Here is a tiny trained network, its code and every weight. The questions are about switching its units off for an input and a class, where a switched-off unit gives its printed mean instead of its output.

import numpy as np


def w(rows, s, z=0):
    codes = np.array(rows[::2]) - 128.0
    scale = np.full(codes.shape[1], s)
    scale[-1] = z or s
    return codes * scale


def norm(h):
    return h / np.sqrt((h * h).mean(-1, keepdims=True) + 1e-5)


def f(y):
    return np.maximum(y, 0)


def log_softmax(a):
    a = a - a.max(-1, keepdims=True)
    return a - np.log(np.exp(a).sum(-1, keepdims=True))


def net(x, mask):
    res = np.array(x, float).reshape(1, 2) / 4 @ E
    u = 0
    for l in range(3):
        y = f(norm(res) @ A[l][:, :-1].T + A[l][:, -1])
        res = res + np.where(mask[u : u + 3], y, B[l][:, -1]) @ B[l][:, :-1]
        u += 3
    return log_softmax(norm(res)[-1] @ U[:, :-1].T + U[:, -1])


A, B = {}, {}
E = w([
[75,124,100,255,117,202,112,79],'x0',
[187,113,112,88,70,139,55,84],'x1',
],0.009)
A[0] = w([
[88,97,41,198,164,184,175,73,1],'L0N0',
[207,70,164,110,157,78,128,178,101],'L0N1',
[87,145,132,105,255,138,208,178,173],'L0N2',
],0.0062,0.0033)
B[0] = w([
[123,109,77,130,3,137,165,67,197],'L0N0',
[149,83,124,124,196,124,124,52,210],'L0N1',
[101,169,146,111,177,98,91,142,254],'L0N2',
],0.013,0.0064)
A[1] = w([
[81,145,246,80,165,65,77,126,77],'L1N0',
[113,184,182,138,224,103,255,151,4],'L1N1',
[131,119,111,231,83,203,251,100,59],'L1N2',
],0.0078,0.0034)
B[1] = w([
[132,148,150,171,47,156,105,179,253],'L1N0',
[34,129,190,197,129,90,147,158,209],'L1N1',
[88,55,2,114,41,171,60,67,228],'L1N2',
],0.011,0.0066)
A[2] = w([
[106,126,198,153,49,185,1,144,108],'L2N0',
[174,203,111,112,120,191,200,75,2],'L2N1',
[33,85,189,159,202,97,153,177,204],'L2N2',
],0.0076,0.0042)
B[2] = w([
[128,191,165,171,167,157,203,246,233],'L2N0',
[63,120,94,114,139,38,137,2,128],'L2N1',
[44,169,108,132,231,3,227,53,255],'L2N2',
],0.009,0.0068)
U = w([
[219,219,186,175,129,189,193,208,18],'0',
[76,94,61,180,42,194,113,62,205],'1',
[255,101,201,27,179,73,75,83,118],'2',
[58,186,178,123,220,29,194,117,251],'3',
],0.0084,0.0032)

Each question gives the input, the list of numbers given to net, and the class t.
The units are the neurons (one row each of A and B). Each row of codes is followed by its name. A weight is (code - 128) times the scale printed after its matrix; where a second scale follows, it is the last column's (A, B and U).
mask holds one flag per neuron, layer by layer. A switched-off neuron (its flag False) gives its mean, the last column of its row in B, instead of its output. The means were averaged over made-up inputs and are rounded, as every weight is.
A unit's drop is (log p(t) with every unit on - log p(t) with that unit switched off) / (log p(t) with every unit on - log p(t) with every unit switched off).
The circuit of an input: a set's keep is (log p(t) with only the set's units on - log p(t) with every unit switched off) / (log p(t) with every unit on - log p(t) with every unit switched off). Starting from all 9 units, units are removed one at a time, each time the one whose removal leaves the highest keep (on an exact tie, the one counted first), for as long as the keep stays at least 0.8.
units of the circuit, in order: the units of the circuit, biggest drop first
unit that matters most: the unit with the biggest drop
k most important neurons: the k neurons with the biggest drops, biggest first
k most important neurons of layer l: the k neurons of layer l with the biggest drops, biggest first
drop when u is switched off: that unit's drop, to one decimal
input [-7,1], class 2: 2 most important neurons => [L0N1; L1N1]
input [-4,1], class 2: units of the circuit, in order => [L0N1; L2N2]
input [-5,1], class 2: unit that matters most => L0N1
input [0,1], class 0: 2 most important neurons => [L0N0; L0N1]
input [-1,1], class 2: 4 most important neurons => [L0N2; L0N1; L1N1; L2N2]
input [0,3], class 0: 4 most important neurons => [L0N1; L2N2; L1N2; L0N0]
input [2,4], class 0: 3 most important neurons => [L0N0; L2N0; L1N2]
input [-4,2], class 2: 2 most important neurons => [L0N1; L0N2]
input [-2,4], class 2: 2 most important neurons => [L0N2; L1N0]
input [1,4], class 0: 3 most important neurons => [L0N0; L1N2; L2N2]
input [-6,1], class 2: 2 most important neurons of layer 0 => [L0N1; L0N2]
input [3,-6], class 1: 2 most important neurons of layer 0 => [L0N0; L0N1]
input [-3,6], class 2: 2 most important neurons => [L0N2; L1N0]
input [-2,3], class 2: 2 most important neurons of layer 1 => [L1N0; L1N2]
input [2,-3], class 1: units of the circuit, in order => [L0N0]
input [-6,2], class 2: 2 most important neurons => [L0N1; L2N2]
input [-3,7], class 2: 3 most important neurons => [L0N2; L1N0; L1N2]
input [6,-8], class 1: 2 most important neurons => [L0N0; L1N2]
input [1,7], class 0: 2 most important neurons of layer 2 => [L2N0; L2N2]
input [0,8], class 0: units of the circuit, in order => [L2N0]
input [2,7], class 0: drop when L2N0 is switched off => 0.3
input [3,-3], class 1: drop when L0N0 is switched off => 1.3
input [-8,3], class 2: drop when L2N2 is switched off => 0.1
